Here is a tiny trained network, its code and every weight. The questions are about switching its units off for an input and a target symbol, where a switched-off unit gives its printed mean instead of its output.

import numpy as np


def w(rows, s, z=0):
    codes = np.array(rows[::2]) - 128.0
    scale = np.full(codes.shape[1], s)
    scale[-1] = z or s
    return codes * scale


def f(y):
    return np.maximum(y, 0)


def softmax(a):
    e = np.exp(a - a.max(-1, keepdims=True))
    return e / e.sum(-1, keepdims=True)


def log_softmax(a):
    a = a - a.max(-1, keepdims=True)
    return a - np.log(np.exp(a).sum(-1, keepdims=True))


def net(x, mask):
    ids = ['ΔΦαβζητψ'.index(c) for c in x.split()]
    T = len(ids)
    res = E[ids] + P[:T]
    u = 0
    for l in range(3):
        q, k, v = (res @ M[l].T for M in (Q, K, V))
        z = softmax(np.where(np.tri(T) > 0, q @ k.T / 2**0.5, -1e9)) @ v
        res = res + np.where(mask[u], z, O[l][:, -1]) @ O[l][:, :-1]
        u += 1
        y = f(res @ A[l][:, :-1].T + A[l][:, -1])
        res = res + np.where(mask[u : u + 8], y, B[l][:, -1]) @ B[l][:, :-1]
        u += 8
    return log_softmax(res[-1] @ U[:, :-1].T + U[:, -1])


Q, K, V, O, A, B = {}, {}, {}, {}, {}, {}
E = w([
[152,45,103,196],'Δ',
[111,188,180,153],'Φ',
[167,88,177,109],'α',
[114,139,63,161],'β',
[142,108,132,157],'ζ',
[141,100,74,117],'η',
[133,217,254,105],'τ',
[140,125,223,199],'ψ',
],0.0077)
P = w([
[103,124,121,115],'0',
[89,158,151,243],'1',
[165,148,99,123],'2',
[105,116,123,97],'3',
[110,140,158,223],'4',
[204,141,100,129],'5',
[109,107,127,101],'6',
[119,113,162,214],'7',
[246,134,105,134],'8',
[109,100,131,103],'9',
[120,92,167,218],'10',
],0.014)
Q[0] = w([
[76,116,168,129],'0.h1',
[129,122,83,1],'0.h1',
],0.018)
K[0] = w([
[146,153,163,103],'0.h1',
[5,122,145,144],'0.h1',
],0.019)
V[0] = w([
[130,22,78,126],'0.h1',
[131,3,108,130],'0.h1',
],0.0059)
O[0] = w([
[177,235,147,167,27],'0.h1',
[148,254,143,157,2],'0.h1',
],0.0054,0.00034)
A[0] = w([
[176,255,96,44,158],'0.n1',
[142,62,108,45,244],'0.n2',
[161,103,78,148,1],'0.n3',
[49,142,192,134,106],'0.n4',
[162,191,137,241,249],'0.n5',
[168,122,37,144,130],'0.n6',
[65,118,185,138,149],'0.n7',
[6,162,50,67,135],'0.n8',
],0.01,0.0032)
B[0] = w([
[188,154,57,41,152],'0.n1',
[205,228,168,111,168],'0.n2',
[147,87,33,127,135],'0.n3',
[133,43,15,59,157],'0.n4',
[123,112,153,233,254],'0.n5',
[100,44,69,106,162],'0.n6',
[101,99,60,103,167],'0.n7',
[73,253,53,176,146],'0.n8',
],0.0078,0.0087)
Q[1] = w([
[178,3,27,172],'1.h1',
[248,21,62,130],'1.h1',
],0.0055)
K[1] = w([
[185,125,113,145],'1.h1',
[251,143,104,117],'1.h1',
],0.011)
V[1] = w([
[240,69,111,118],'1.h1',
[207,252,127,20],'1.h1',
],0.0038)
O[1] = w([
[194,168,91,129,216],'1.h1',
[229,127,135,4,4],'1.h1',
],0.0045,0.0022)
A[1] = w([
[158,153,144,35,128],'1.n1',
[132,187,76,120,104],'1.n2',
[108,44,71,119,205],'1.n3',
[144,153,238,175,254],'1.n4',
[105,98,79,127,195],'1.n5',
[173,86,119,141,78],'1.n6',
[167,159,109,85,105],'1.n7',
[73,112,249,67,130],'1.n8',
],0.011,0.0044)
B[1] = w([
[142,141,205,94,158],'1.n1',
[87,154,123,98,172],'1.n2',
[58,63,110,101,220],'1.n3',
[115,200,92,245,254],'1.n4',
[71,94,123,122,205],'1.n5',
[110,114,85,119,175],'1.n6',
[129,145,150,75,165],'1.n7',
[135,97,155,218,135],'1.n8',
],0.011,0.0073)
Q[2] = w([
[165,143,255,101],'2.h1',
[152,98,155,28],'2.h1',
],0.0083)
K[2] = w([
[92,156,253,112],'2.h1',
[6,120,187,133],'2.h1',
],0.007)
V[2] = w([
[11,209,1,83],'2.h1',
[26,35,139,245],'2.h1',
],0.0057)
O[2] = w([
[185,136,2,85,215],'2.h1',
[181,67,153,126,244],'2.h1',
],0.0088,0.011)
A[2] = w([
[159,208,100,151,179],'2.n1',
[80,86,93,116,50],'2.n2',
[60,149,113,222,103],'2.n3',
[120,122,48,63,128],'2.n4',
[155,244,156,169,2],'2.n5',
[160,113,182,40,117],'2.n6',
[128,153,123,129,238],'2.n7',
[185,87,129,164,89],'2.n8',
],0.011,0.0074)
B[2] = w([
[129,185,68,206,180],'2.n1',
[152,77,36,131,155],'2.n2',
[155,144,156,27,251],'2.n3',
[87,153,199,114,191],'2.n4',
[1,77,104,126,152],'2.n5',
[28,202,72,148,151],'2.n6',
[178,130,154,125,165],'2.n7',
[113,122,241,156,170],'2.n8',
],0.011,0.02)
U = w([
[86,68,95,197,161],'Δ',
[246,146,71,176,163],'Φ',
[190,197,170,73,165],'α',
[154,92,77,25,73],'β',
[205,111,217,82,230],'ζ',
[43,133,172,92,2],'η',
[68,131,51,187,119],'τ',
[75,140,180,223,98],'ψ',
],0.012,0.0068)

Each question gives the input, a string of symbols that net reads in full, and the target symbol t.
The units are the heads (2 rows each of Q, K, V and O) and the neurons (one row each of A and B). Each row of codes is followed by its name. A weight is (code - 128) times the scale printed after its matrix; where a second scale follows, it is the last column's (O, A, B and U).
mask holds one flag per unit, layer by layer, with each layer's heads first. A switched-off unit (its flag False) gives its mean, the last column of its rows in O or B, instead of its output. The means were averaged over made-up inputs and are rounded, as every weight is.
A unit's drop is (log p(t) with every unit on - log p(t) with that unit switched off) / (log p(t) with every unit on - log p(t) with every unit switched off).
The circuit of an input: a set's keep is (log p(t) with only the set's units on - log p(t) with every unit switched off) / (log p(t) with every unit on - log p(t) with every unit switched off). Starting from the 12 units with the biggest drops (on a tie, the unit counted first), units are removed one at a time, each time the one whose removal leaves the highest keep (on an exact tie, the one counted first), for as long as the keep stays at least 0.8.
circuit, biggest first: the units of the circuit, biggest drop first
most important unit: the unit with the biggest drop
k most important neurons: the k neurons with the biggest drops, biggest first
k most important neurons of layer l: the k neurons of layer l with the biggest drops, biggest first
input Φ η ψ τ η β β η τ α ψ, target Δ: circuit, biggest first -> 0.h1; 0.n4; 1.n3
input β β β β ψ, target Φ: 2 most important neurons of layer 0 -> 0.n4; 0.n5
input τ τ Δ α, target ψ: circuit, biggest first -> 2.n3; 0.n2; 2.n2
input β β ζ ψ Δ, target α: circuit, biggest first -> 2.n3; 1.n4; 0.n5
input ψ β β Δ ζ α τ α, target η: 2 most important neurons -> 2.n3; 2.n5
input β β β η α τ, target τ: 2 most important neurons of layer 0 -> 0.n4; 0.n6
input η α β ζ α α, target α: most important unit -> 0.n1
input Φ α β ψ ζ Δ Φ β, target ψ: circuit, biggest first -> 0.h1; 1.n4; 0.n5; 2.h1
input τ τ τ τ, target η: 4 most important neurons -> 0.n5; 2.n6; 1.n4; 0.n2
input β β ζ β Φ, target α: circuit, biggest first -> 2.n3; 1.n4
input ζ Φ η η Δ β α Φ ψ Δ Φ, target ζ: 2 most important neurons -> 2.n3; 0.n5
input β η β η ψ ψ Φ τ, target ζ: 3 most important neurons of layer 0 -> 0.n4; 0.n6; 0.n5
input ζ Δ Φ τ ψ η τ ζ, target τ: 3 most important neurons of layer 0 -> 0.n1; 0.n5; 0.n6
input τ η ψ, target ψ: 2 most important neurons -> 0.n4; 1.n3
input ψ β β η, target α: 4 most important neurons -> 0.n2; 0.n5; 1.n4; 2.n4
input ψ ψ τ τ η Δ β ζ, target ψ: most important unit -> 0.h1
input β η τ β Φ τ β ψ ζ β τ, target α: 4 most important neurons -> 0.n4; 2.n3; 0.n7; 0.n2
input β η Δ ζ η τ τ, target η: 4 most important neurons of layer 0 -> 0.n5; 0.n4; 0.n7; 0.n1
input β η Φ Φ α ψ ψ, target Δ: 3 most important neurons -> 2.n3; 0.n5; 0.n4
input ζ β Φ β ζ α Δ β, target η: most important neuron of layer 0 -> 0.n5
